Below is a small trained network, with its code and all its weights. Each question gives an input and a class and asks what happens when units are switched off, that is, made to give their printed mean instead of their output.

import numpy as np


def w(rows, s, z=0):
    codes = np.array(rows[::2]) - 128.0
    scale = np.full(codes.shape[1], s)
    scale[-1] = z or s
    return codes * scale


def norm(h):
    return h / np.sqrt((h * h).mean(-1, keepdims=True) + 1e-5)


def f(y):
    return np.maximum(y, 0)


def log_softmax(a):
    a = a - a.max(-1, keepdims=True)
    return a - np.log(np.exp(a).sum(-1, keepdims=True))


def net(x, mask):
    res = np.array(x, float).reshape(1, 8) / 4 @ E
    u = 0
    for l in range(2):
        y = f(norm(res) @ A[l][:, :-1].T + A[l][:, -1])
        res = res + np.where(mask[u : u + 9], y, B[l][:, -1]) @ B[l][:, :-1]
        u += 9
    return log_softmax(norm(res)[-1] @ U[:, :-1].T + U[:, -1])


A, B = {}, {}
E = w([
[140,57,194,154,216,146,118,125,130,124,116,61],'x0',
[141,83,1,124,162,67,197,147,88,114,80,103],'x1',
[114,197,156,231,202,47,156,130,110,134,195,136],'x2',
[197,186,87,138,178,189,145,125,184,122,121,107],'x3',
[129,123,132,131,127,127,130,134,134,128,127,127],'x4',
[93,153,72,208,59,96,49,115,195,77,118,36],'x5',
[109,131,70,197,132,192,46,160,80,234,94,196],'x6',
[128,129,128,127,128,129,126,118,125,125,130,128],'x7',
],0.00038)
A[0] = w([
[149,215,107,65,20,96,199,103,107,93,206,151,163],'L0N0',
[205,254,84,110,190,186,138,142,207,93,118,149,17],'L0N1',
[169,182,173,106,187,80,204,126,67,206,176,211,54],'L0N2',
[114,214,62,136,41,126,150,125,124,180,145,237,67],'L0N3',
[191,108,167,33,128,154,175,102,75,186,104,178,8],'L0N4',
[11,121,180,92,78,31,87,153,41,86,112,177,46],'L0N5',
[95,178,245,153,122,192,78,100,202,103,240,220,43],'L0N6',
[86,148,64,177,190,47,218,188,98,137,154,122,117],'L0N7',
[82,227,178,219,127,51,138,141,125,157,196,137,35],'L0N8',
],0.0014,0.0011)
B[0] = w([
[114,65,185,135,216,120,110,155,159,100,74,59,250],'L0N0',
[136,3,157,200,56,120,194,75,106,206,212,100,197],'L0N1',
[86,141,89,108,102,186,135,147,85,56,188,151,228],'L0N2',
[119,64,194,149,214,129,86,173,125,134,90,72,221],'L0N3',
[64,174,88,122,120,176,159,181,97,64,184,143,204],'L0N4',
[224,120,101,201,128,225,203,87,199,208,189,52,200],'L0N5',
[175,157,125,69,81,66,129,128,20,180,61,68,243],'L0N6',
[213,167,160,93,104,109,81,74,99,133,125,140,236],'L0N7',
[204,140,121,128,136,132,69,45,157,92,159,197,210],'L0N8',
],0.002,0.0012)
A[1] = w([
[82,180,77,173,56,110,89,118,169,72,149,116,34],'L1N0',
[126,66,100,102,79,146,101,140,167,112,82,86,137],'L1N1',
[127,85,121,166,90,129,185,111,143,186,186,128,98],'L1N2',
[168,115,139,166,122,105,76,101,174,147,96,55,195],'L1N3',
[85,179,50,199,117,176,65,140,93,234,89,246,117],'L1N4',
[181,75,136,59,111,174,136,144,120,150,83,124,98],'L1N5',
[100,100,109,79,82,174,126,131,170,112,104,153,3],'L1N6',
[135,90,214,134,233,130,120,132,101,110,134,103,216],'L1N7',
[176,113,5,117,156,57,181,123,81,107,78,128,83],'L1N8',
],0.002,0.0013)
B[1] = w([
[76,117,106,28,142,245,255,219,29,121,199,227,141],'L1N0',
[172,174,141,175,185,94,117,96,124,134,161,177,195],'L1N1',
[198,62,104,175,19,194,181,39,201,163,161,27,155],'L1N2',
[90,115,112,75,142,170,177,174,76,131,137,185,242],'L1N3',
[126,106,158,81,136,61,198,105,209,36,116,56,204],'L1N4',
[143,178,114,194,129,68,107,102,114,135,164,140,200],'L1N5',
[214,210,85,236,185,47,51,46,104,99,219,200,138],'L1N6',
[71,109,38,171,109,131,91,160,200,149,64,151,250],'L1N7',
[96,172,254,102,42,176,48,130,111,205,123,114,176],'L1N8',
],0.0021,0.0025)
U = w([
[223,10,57,245,12,245,247,32,173,248,246,14,116],'0',
[11,188,28,6,160,247,240,247,9,15,248,252,113],'1',
[153,244,244,16,11,49,15,122,15,243,21,32,104],'2',
[250,243,54,232,235,8,8,8,140,22,237,246,44],'3',
[21,52,29,207,229,134,36,228,234,169,18,154,168],'4',
[67,61,126,59,210,24,210,130,252,9,51,13,10],'5',
],0.0035,0.0011)

Each question gives the input, the list of numbers given to net, and the class t.
The units are the neurons (one row each of A and B). Each row of codes is followed by its name. A weight is (code - 128) times the scale printed after its matrix; where a second scale follows, it is the last column's (A, B and U).
mask holds one flag per neuron, layer by layer. A switched-off neuron (its flag False) gives its mean, the last column of its row in B, instead of its output. The means were averaged over made-up inputs and are rounded, as every weight is.
A unit's drop is (log p(t) with every unit on - log p(t) with that unit switched off) / (log p(t) with every unit on - log p(t) with every unit switched off).
The circuit of an input: a set's keep is (log p(t) with only the set's units on - log p(t) with every unit switched off) / (log p(t) with every unit on - log p(t) with every unit switched off). Starting from the 12 units with the biggest drops (on a tie, the unit counted first), units are removed one at a time, each time the one whose removal leaves the highest keep (on an exact tie, the one counted first), for as long as the keep stays at least 0.8.
circuit, biggest first: the units of the circuit, biggest drop first
k most important neurons: the k neurons with the biggest drops, biggest first
k most important neurons of layer l: the k neurons of layer l with the biggest drops, biggest first
input [-2,-4,-5,8,8,-7,4,-1], class 0: 2 most important neurons of layer 1	(L1N3 L1N2)
input [-4,6,-8,6,1,2,4,-3], class 3: 2 most important neurons	(L1N1 L0N6)
input [2,5,5,-6,-5,-4,1,8], class 0: most important neuron	(L0N5)
input [4,8,0,7,-6,7,-3,-4], class 2: circuit, biggest first	(L1N8 L0N5)
input [-1,3,-7,-4,-3,-5,-2,-2], class 3: circuit, biggest first	(L1N6 L1N5)
input [5,7,7,5,7,2,8,8], class 5: circuit, biggest first	(L1N4 L0N0)
input [5,2,-1,-4,6,-5,0,-8], class 1: 3 most important neurons	(L0N4 L0N1 L0N2)
input [0,4,2,3,-1,-4,5,-3], class 5: 2 most important neurons of layer 1	(L1N4 L1N3)
input [6,5,6,-3,4,-1,8,6], class 5: 3 most important neurons of layer 0	(L0N6 L0N0 L0N3)
input [-7,0,-1,1,-3,-6,5,-4], class 4: 2 most important neurons of layer 0	(L0N3 L0N0)
input [-4,-1,3,6,-8,-2,1,6], class 0: 2 most important neurons	(L0N1 L1N2)
input [-2,-4,-7,2,1,8,-3,-5], class 1: 2 most important neurons	(L1N0 L1N3)
input [5,2,1,-3,-7,-4,-4,-2], class 4: 2 most important neurons of layer 0	(L0N6 L0N1)
input [-7,-3,1,2,5,8,7,-4], class 1: circuit, biggest first	(L1N0)
input [-3,7,7,5,8,4,-5,3], class 2: 2 most important neurons of layer 0	(L0N7 L0N5)
input [-4,2,-7,1,-1,-6,7,-5], class 3: 4 most important neurons of layer 1	(L1N6 L1N3 L1N5 L1N7)
input [-3,8,3,-6,1,5,-2,-4], class 2: 2 most important neurons of layer 0	(L0N7 L0N1)
input [-8,-6,0,7,4,2,-6,3], class 4: circuit, biggest first	(L0N0 L1N7)
input [0,8,7,5,3,6,-8,6], class 2: 2 most important neurons	(L1N8 L0N7)
input [1,8,5,8,1,-3,5,3], class 0: 2 most important neurons of layer 0	(L0N1 L0N6)
input [-6,4,-1,7,6,-5,-7,5], class 0: 2 most important neurons	(L0N1 L1N4)
input [7,4,0,5,-6,7,-2,1], class 1: circuit, biggest first	(L1N3 L0N0 L0N3 L1N0)
input [7,3,5,-4,5,-4,-5,4], class 4: circuit, biggest first	(L1N7)
input [6,0,-3,-6,-1,6,-5,-1], class 0: 3 most important neurons	(L0N5 L0N0 L0N3)
input [3,-8,-2,-7,-5,8,-7,-7], class 1: circuit, biggest first	(L1N3 L1N0)
input [-7,-3,3,3,1,3,-6,7], class 4: 2 most important neurons of layer 1	(L1N7 L1N4)
input [4,-2,6,6,-2,7,7,-3], class 1: circuit, biggest first	(L1N0 L1N3 L0N3)
input [8,-3,1,-2,4,7,-6,-5], class 4: circuit, biggest first	(L1N7 L1N4)
